Below is a small trained network, with its code and all its weights. Each question gives an input and a class and asks what happens when units are switched off, that is, made to give their printed mean instead of their output.

import numpy as np


def w(rows, s, z=0):
    codes = np.array(rows[::2]) - 128.0
    scale = np.full(codes.shape[1], s)
    scale[-1] = z or s
    return codes * scale


def f(y):
    return np.maximum(y, 0)


def log_softmax(a):
    a = a - a.max(-1, keepdims=True)
    return a - np.log(np.exp(a).sum(-1, keepdims=True))


def net(x, mask):
    res = np.array(x, float).reshape(1, 4) / 4 @ E
    y = f(res @ A[0][:, :-1].T + A[0][:, -1])
    res = res + np.where(mask, y, B[0][:, -1]) @ B[0][:, :-1]
    return log_softmax(res[-1] @ U[:, :-1].T + U[:, -1])


A, B = {}, {}
E = w([
[188,143,149,1],'x0',
[183,48,56,94],'x1',
[141,220,3,107],'x2',
[19,115,101,91],'x3',
],0.008)
A[0] = w([
[137,91,132,181,157],'n0',
[52,186,195,178,134],'n1',
[92,58,182,106,231],'n2',
[144,189,156,39,105],'n3',
[156,149,178,157,27],'n4',
[162,80,4,92,254],'n5',
[197,197,105,147,217],'n6',
[104,13,198,119,117],'n7',
[177,69,43,227,141],'n8',
[134,179,130,222,92],'n9',
[111,211,180,8,179],'n10',
[106,178,71,159,63],'n11',
],0.015,0.0042)
B[0] = w([
[111,138,136,76,177],'n0',
[1,190,92,72,221],'n1',
[107,78,216,96,209],'n2',
[166,36,128,151,192],'n3',
[117,70,156,89,152],'n4',
[58,75,76,92,252],'n5',
[138,127,89,63,203],'n6',
[111,191,217,151,217],'n7',
[171,95,68,22,212],'n8',
[187,215,154,126,191],'n9',
[161,70,50,191,219],'n10',
[181,115,86,193,174],'n11',
],0.023,0.013)
U = w([
[170,71,27,105,199],'0',
[212,202,64,149,2],'1',
[101,254,91,200,151],'2',
[62,177,201,106,159],'3',
[193,217,86,94,78],'4',
[189,123,184,209,74],'5',
],0.0079,0.006)

Each question gives the input, the list of numbers given to net, and the class t.
The units are the neurons (one row each of A and B). Each row of codes is followed by its name. A weight is (code - 128) times the scale printed after its matrix; where a second scale follows, it is the last column's (A, B and U).
mask holds one flag per neuron, in row order. A switched-off neuron (its flag False) gives its mean, the last column of its row in B, instead of its output. The means were averaged over made-up inputs and are rounded, as every weight is.
A unit's drop is (log p(t) with every unit on - log p(t) with that unit switched off) / (log p(t) with every unit on - log p(t) with every unit switched off).
The circuit of an input: a set's keep is (log p(t) with only the set's units on - log p(t) with every unit switched off) / (log p(t) with every unit on - log p(t) with every unit switched off). Starting from all 12 units, units are removed one at a time, each time the one whose removal leaves the highest keep (on an exact tie, the one counted first), for as long as the keep stays at least 0.8.
units of the circuit, in order: the units of the circuit, biggest drop first
top k neurons: the k neurons with the biggest drops, biggest first
drop when u is switched off: that unit's drop, to one decimal
input [-1,8,-6,-7], class 3: units of the circuit, in order -> [n7]
input [-1,-5,1,-3], class 2: top 2 neurons -> [n8; n2]
input [-7,-2,7,0], class 4: top 3 neurons -> [n9; n10; n3]
input [0,-6,4,-1], class 2: units of the circuit, in order -> [n8; n2]
input [7,-4,-7,6], class 5: top 3 neurons -> [n10; n3; n5]
input [-4,0,0,1], class 4: units of the circuit, in order -> [n5; n10; n7; n3]
input [-3,0,1,-3], class 4: top 3 neurons -> [n10; n5; n3]
input [-2,-6,5,-6], class 4: top 2 neurons -> [n9; n6]
input [-2,-1,-3,-7], class 4: drop when n2 is switched off -> 0.2
input [0,-7,1,3], class 2: drop when n8 is switched off -> 0.1
input [6,2,-3,8], class 5: drop when n7 is switched off -> 0.3
